Here is a tiny trained network, its code and every weight. The questions are about switching its units off for an input and a class, where a switched-off unit gives its printed mean instead of its output.

import numpy as np


def w(rows, s, z=0):
    codes = np.array(rows[::2]) - 128.0
    scale = np.full(codes.shape[1], s)
    scale[-1] = z or s
    return codes * scale


def norm(h):
    return h / np.sqrt((h * h).mean(-1, keepdims=True) + 1e-5)


def f(y):
    return y / 2 * (1 + np.tanh(0.7978845608 * (y + 0.044715 * y**3)))


def log_softmax(a):
    a = a - a.max(-1, keepdims=True)
    return a - np.log(np.exp(a).sum(-1, keepdims=True))


def net(x, mask):
    res = np.array(x, float).reshape(1, 8) / 4 @ E
    u = 0
    for l in range(4):
        y = f(norm(res) @ A[l][:, :-1].T + A[l][:, -1])
        res = res + np.where(mask[u : u + 3], y, B[l][:, -1]) @ B[l][:, :-1]
        u += 3
    return log_softmax(norm(res)[-1] @ U[:, :-1].T + U[:, -1])


A, B = {}, {}
E = w([
[153,129,125,144,121,148,154,128,122],'x0',
[122,127,130,124,127,122,119,126,130],'x1',
[170,160,109,110,157,103,163,106,218],'x2',
[86,165,103,114,234,204,138,226,150],'x3',
[79,95,107,16,51,155,213,133,128],'x4',
[188,201,115,101,43,186,71,156,149],'x5',
[120,128,130,118,130,121,121,131,130],'x6',
[107,120,2,181,93,90,136,147,124],'x7',
],0.0038)
A[0] = w([
[178,163,105,116,91,181,75,127,132,3],'0.n1',
[52,89,143,147,96,175,56,125,34,64],'0.n2',
[174,125,98,85,162,84,136,94,253,128],'0.n3',
],0.0061,0.0016)
B[0] = w([
[143,146,119,2,201,65,107,177,99,196],'0.n1',
[192,120,173,156,117,177,182,205,180,253],'0.n2',
[159,93,197,175,91,186,147,214,112,248],'0.n3',
],0.0095,0.0021)
A[1] = w([
[74,139,69,112,230,254,118,159,191,5],'1.n1',
[149,109,22,185,85,107,143,200,138,145],'1.n2',
[127,173,58,38,103,106,181,154,7,150],'1.n3',
],0.0044,0.0024)
B[1] = w([
[190,50,164,141,36,209,66,12,187,223],'1.n1',
[1,153,231,153,138,146,119,126,189,255],'1.n2',
[155,155,182,138,151,91,107,149,203,210],'1.n3',
],0.0061,0.0019)
A[2] = w([
[148,171,234,111,145,182,174,105,101,245],'2.n1',
[97,3,149,164,238,112,218,86,97,174],'2.n2',
[81,111,103,23,73,158,209,134,149,49],'2.n3',
],0.005,0.0012)
B[2] = w([
[2,112,53,204,104,74,172,106,176,254],'2.n1',
[214,224,78,29,108,176,78,186,162,234],'2.n2',
[206,132,94,218,244,98,67,103,55,183],'2.n3',
],0.0084,0.0039)
A[3] = w([
[6,221,75,141,150,101,163,108,134,251],'3.n1',
[90,168,67,147,65,221,80,41,168,217],'3.n2',
[167,111,123,213,253,102,78,155,126,136],'3.n3',
],0.0056,0.0015)
B[3] = w([
[121,255,174,117,78,23,165,149,117,199],'3.n1',
[114,99,110,134,120,36,75,62,142,222],'3.n2',
[130,81,114,113,137,94,208,101,33,254],'3.n3',
],0.0095,0.0029)
U = w([
[167,176,113,37,144,164,98,181,150,110],'0',
[124,88,180,190,113,215,191,173,159,69],'1',
[101,119,125,125,133,83,137,137,144,254],'2',
[142,135,99,164,190,98,154,74,42,39],'3',
[8,195,139,116,109,66,129,113,161,28],'4',
[105,122,119,126,124,105,139,133,162,210],'5',
[134,46,128,122,73,169,74,51,159,95],'6',
],0.011,0.0056)

Each question gives the input, the list of numbers given to net, and the class t.
The units are the neurons (one row each of A and B). Each row of codes is followed by its name. A weight is (code - 128) times the scale printed after its matrix; where a second scale follows, it is the last column's (A, B and U).
mask holds one flag per neuron, layer by layer. A switched-off neuron (its flag False) gives its mean, the last column of its row in B, instead of its output. The means were averaged over made-up inputs and are rounded, as every weight is.
A unit's drop is (log p(t) with every unit on - log p(t) with that unit switched off) / (log p(t) with every unit on - log p(t) with every unit switched off).
The circuit of an input: a set's keep is (log p(t) with only the set's units on - log p(t) with every unit switched off) / (log p(t) with every unit on - log p(t) with every unit switched off). Starting from all 12 units, units are removed one at a time, each time the one whose removal leaves the highest keep (on an exact tie, the one counted first), for as long as the keep stays at least 0.8.
units of the circuit, in order: the units of the circuit, biggest drop first
most important unit: the unit with the biggest drop
top k neurons: the k neurons with the biggest drops, biggest first
k most important neurons of layer l: the k neurons of layer l with the biggest drops, biggest first
input [7,-5,-8,-2,3,-4,1,3], class 1: most important unit	0.n2
input [2,-5,-1,2,1,-4,-2,-6], class 4: top 2 neurons	2.n1, 3.n1
input [2,8,-8,6,-6,5,8,-5], class 1: top 3 neurons	0.n2, 2.n2, 2.n3
input [-6,2,2,-4,1,-1,4,6], class 4: top 3 neurons	1.n2, 1.n1, 3.n1
input [-1,7,0,2,-8,3,-2,4], class 3: top 2 neurons	2.n1, 3.n3
input [3,-1,2,6,6,-6,4,0], class 0: top 3 neurons	2.n2, 1.n2, 0.n2
input [5,7,5,5,0,-3,7,8], class 4: top 2 neurons	1.n2, 0.n2
input [3,4,-6,-8,0,-8,4,2], class 0: units of the circuit, in order	2.n2, 2.n1
input [1,-7,8,8,-7,-7,-4,-3], class 1: top 2 neurons	0.n3, 2.n3
input [1,-6,-5,8,5,6,-1,2], class 6: units of the circuit, in order	1.n1, 3.n2
input [-5,-1,-7,-1,5,-5,-3,-5], class 1: top 2 neurons	0.n2, 1.n2
input [-8,3,0,5,-2,-6,-4,-8], class 4: units of the circuit, in order	2.n1, 3.n1
input [-5,-1,-7,6,-8,-8,0,-7], class 0: top 3 neurons	2.n2, 2.n3, 0.n3
input [-5,-1,-4,-1,-4,-7,3,-5], class 0: top neuron	2.n2
input [-1,5,3,-5,1,-6,5,8], class 4: top 2 neurons	1.n2, 0.n1
input [-6,-3,0,2,-7,0,2,4], class 3: top 2 neurons	2.n1, 3.n3
input [-8,-4,8,1,-4,5,-1,8], class 1: top 4 neurons	0.n3, 2.n1, 2.n2, 3.n2
input [-3,-7,7,-6,1,3,6,-5], class 1: 2 most important neurons of layer 3	3.n2, 3.n1
input [6,-2,3,-5,-5,-7,-6,5], class 0: top 4 neurons	2.n2, 2.n1, 1.n1, 2.n3
input [-1,-4,4,0,-2,-5,-3,2], class 0: units of the circuit, in order	2.n2
input [-4,1,6,-6,-2,6,-2,2], class 0: units of the circuit, in order	0.n1, 2.n1
input [3,1,-5,8,-1,-1,-2,1], class 6: top 3 neurons	1.n1, 0.n3, 3.n2
input [5,-6,8,-8,3,-7,0,-4], class 1: 2 most important neurons of layer 1	1.n1, 1.n2
input [6,-3,-2,8,7,-4,6,-5], class 6: 2 most important neurons of layer 1	1.n1, 1.n2
input [1,-2,-3,8,-2,-7,-6,-4], class 6: 2 most important neurons of layer 3	3.n2, 3.n1
input [2,-7,8,5,0,4,6,6], class 1: 2 most important neurons of layer 2	2.n2, 2.n1
input [0,-1,6,-6,-2,-3,3,-2], class 1: most important unit	0.n3
input [6,-4,-1,7,-2,5,-6,-1], class 6: 2 most important neurons of layer 3	3.n2, 3.n1
input [-4,4,8,-4,8,-2,4,-1], class 1: 2 most important neurons of layer 3	3.n2, 3.n1
input [-1,4,2,-2,-3,7,4,-8], class 4: 2 most important neurons of layer 2	2.n1, 2.n2
